Below is a small trained network, with its code and all its weights. Each question gives an input and a target symbol and asks what happens when units are switched off, that is, made to give their printed mean instead of their output.

import numpy as np


def w(rows, s, z=0):
    codes = np.array(rows[::2]) - 128.0
    scale = np.full(codes.shape[1], s)
    scale[-1] = z or s
    return codes * scale


def f(y):
    return np.maximum(y, 0)


def softmax(a):
    e = np.exp(a - a.max(-1, keepdims=True))
    return e / e.sum(-1, keepdims=True)


def log_softmax(a):
    a = a - a.max(-1, keepdims=True)
    return a - np.log(np.exp(a).sum(-1, keepdims=True))


def net(x, mask):
    ids = ['γζηθλμτφω'.index(c) for c in x.split()]
    T = len(ids)
    res = E[ids] + P[:T]
    r = res
    for j in range(3):
        rows = slice(4 * j, 4 * j + 4)
        q, k, v = (r @ M[0][rows].T for M in (Q, K, V))
        z = softmax(np.where(np.tri(T) > 0, q @ k.T / 4**0.5, -1e9)) @ v
        o = O[0][rows]
        res = res + np.where(mask[j], z, o[:, -1]) @ o[:, :-1]
    y = f(res @ A[0][:, :-1].T + A[0][:, -1])
    res = res + np.where(mask[3:7], y, B[0][:, -1]) @ B[0][:, :-1]
    return log_softmax(res[-1] @ U[:, :-1].T + U[:, -1])


Q, K, V, O, A, B = {}, {}, {}, {}, {}, {}
E = w([
[11,63,87,35,59,18],'γ',
[128,87,105,188,123,102],'ζ',
[143,221,138,43,126,53],'η',
[167,60,145,132,188,97],'θ',
[8,138,177,134,130,154],'λ',
[99,174,132,254,135,52],'μ',
[148,134,95,174,227,112],'τ',
[110,68,97,86,205,133],'φ',
[90,149,46,178,198,142],'ω',
],0.014)
P = w([
[182,110,62,104,2,229],'0',
[160,83,91,129,191,127],'1',
[135,103,93,126,201,110],'2',
[113,109,92,131,204,98],'3',
[102,125,97,142,198,87],'4',
[86,147,94,145,198,83],'5',
[74,157,108,143,195,78],'6',
[69,171,109,142,193,66],'7',
[54,185,119,153,189,64],'8',
[46,195,128,151,187,51],'9',
[38,213,135,157,178,41],'10',
[25,222,141,156,178,35],'11',
],0.0095)
Q[0] = w([
[155,143,179,40,4,145],'head 0',
[143,120,96,145,175,96],'head 0',
[107,116,119,160,194,90],'head 0',
[149,155,124,131,140,134],'head 0',
[135,154,123,133,124,131],'head 1',
[118,149,129,145,155,155],'head 1',
[140,143,119,118,157,150],'head 1',
[86,161,117,145,159,79],'head 1',
[116,132,146,149,116,150],'head 2',
[158,131,137,156,124,144],'head 2',
[159,154,121,139,115,188],'head 2',
[106,112,89,131,138,129],'head 2',
],0.024)
K[0] = w([
[253,29,57,113,149,211],'head 0',
[110,168,136,131,119,35],'head 0',
[89,172,230,114,78,79],'head 0',
[145,191,120,123,138,151],'head 0',
[144,105,49,132,146,113],'head 1',
[153,162,91,136,145,168],'head 1',
[151,112,113,157,150,182],'head 1',
[140,130,75,130,56,147],'head 1',
[118,144,167,116,187,140],'head 2',
[82,106,156,96,175,102],'head 2',
[58,126,145,155,181,37],'head 2',
[113,160,146,151,79,166],'head 2',
],0.013)
V[0] = w([
[123,167,8,142,167,60],'head 0',
[115,153,133,21,158,176],'head 0',
[64,56,115,84,76,117],'head 0',
[49,115,149,165,167,169],'head 0',
[74,40,110,122,163,120],'head 1',
[162,180,142,76,159,68],'head 1',
[145,88,66,200,128,128],'head 1',
[163,117,197,132,175,178],'head 1',
[117,105,88,96,74,48],'head 2',
[253,106,101,114,229,62],'head 2',
[53,193,57,80,224,169],'head 2',
[155,8,155,25,130,203],'head 2',
],0.012)
O[0] = w([
[183,107,90,93,87,98,217],'head 0',
[86,170,150,35,135,150,120],'head 0',
[78,79,82,90,211,127,165],'head 0',
[138,53,146,136,132,200,189],'head 0',
[120,156,134,133,104,176,157],'head 1',
[152,143,74,125,173,111,62],'head 1',
[161,105,165,99,70,154,167],'head 1',
[90,165,101,168,78,90,51],'head 1',
[65,83,176,185,161,132,162],'head 2',
[134,71,46,136,154,197,8],'head 2',
[212,153,137,78,245,160,125],'head 2',
[67,220,82,207,151,170,165],'head 2',
],0.013)
A[0] = w([
[164,32,215,51,118,72,2],'neuron 0',
[68,254,149,78,126,33,84],'neuron 1',
[58,96,134,44,151,127,61],'neuron 2',
[153,135,61,158,95,96,230],'neuron 3',
],0.006,0.0065)
B[0] = w([
[111,199,125,241,154,131,209],'neuron 0',
[106,65,121,145,144,167,251],'neuron 1',
[255,138,98,168,114,96,199],'neuron 2',
[126,187,150,80,109,83,169],'neuron 3',
],0.0097,0.014)
U = w([
[130,51,161,177,159,193,150],'γ',
[116,3,108,90,22,111,126],'ζ',
[129,70,61,133,171,58,140],'η',
[114,132,35,162,76,160,88],'θ',
[104,224,160,58,128,55,255],'λ',
[199,120,102,214,101,108,62],'μ',
[209,67,85,58,55,189,164],'τ',
[159,213,68,191,151,183,26],'φ',
[255,162,145,108,136,186,58],'ω',
],0.0055,0.0062)

Each question gives the input, a string of symbols that net reads in full, and the target symbol t.
The units are the heads (4 rows each of Q, K, V and O) and the neurons (one row each of A and B). Each row of codes is followed by its name. A weight is (code - 128) times the scale printed after its matrix; where a second scale follows, it is the last column's (O, A, B and U).
mask holds one flag per unit, heads first, then neurons. A switched-off unit (its flag False) gives its mean, the last column of its rows in O or B, instead of its output. The means were averaged over made-up inputs and are rounded, as every weight is.
A unit's drop is (log p(t) with every unit on - log p(t) with that unit switched off) / (log p(t) with every unit on - log p(t) with every unit switched off).
The circuit of an input: a set's keep is (log p(t) with only the set's units on - log p(t) with every unit switched off) / (log p(t) with every unit on - log p(t) with every unit switched off). Starting from all 7 units, units are removed one at a time, each time the one whose removal leaves the highest keep (on an exact tie, the one counted first), for as long as the keep stays at least 0.8.
units of the circuit, in order: the units of the circuit, biggest drop first
unit that matters most: the unit with the biggest drop
top k neurons: the k neurons with the biggest drops, biggest first
heads that matter: for each layer, one digit per head in row order, 1 if its drop is at least 0.15 and else 0, layers parted by /
input μ λ λ ζ μ ω η λ ζ η ζ φ, target μ: unit that matters most => neuron 0
input ω η τ, target λ: top 2 neurons => neuron 2; neuron 1
input θ λ λ γ γ, target θ: heads that matter => 001
input τ μ γ, target τ: heads that matter => 011
input θ λ λ, target θ: heads that matter => 011
input φ λ φ λ η, target φ: heads that matter => 001
input τ ω μ λ η τ λ λ, target τ: heads that matter => 001
input τ ζ ω, target τ: units of the circuit, in order => head 2; head 0
input θ γ θ, target η: heads that matter => 100
input μ η ω λ γ ζ ω ω, target μ: heads that matter => 011
input ζ ζ η η ω λ ζ ω λ φ, target ζ: heads that matter => 001
input ω γ λ τ λ ζ, target ω: heads that matter => 001
input ζ ω τ ζ η ζ, target ζ: units of the circuit, in order => head 2; neuron 0
input τ φ μ η, target τ: unit that matters most => head 2
input ζ μ μ η ω λ γ τ ω, target ζ: heads that matter => 011
input μ θ γ λ η η φ η λ, target μ: units of the circuit, in order => neuron 0; head 2; neuron 2
input η ζ θ τ τ η η λ η μ λ γ, target η: heads that matter => 010
input μ θ θ η θ η γ, target μ: top 2 neurons => neuron 0; neuron 2
input γ η λ λ φ η, target γ: units of the circuit, in order => head 2; head 1
input λ θ γ φ ω η φ η η γ η φ, target λ: unit that matters most => head 2
input ω η τ φ η, target ω: top 2 neurons => neuron 1; neuron 3
input μ λ η, target μ: units of the circuit, in order => neuron 0; head 2
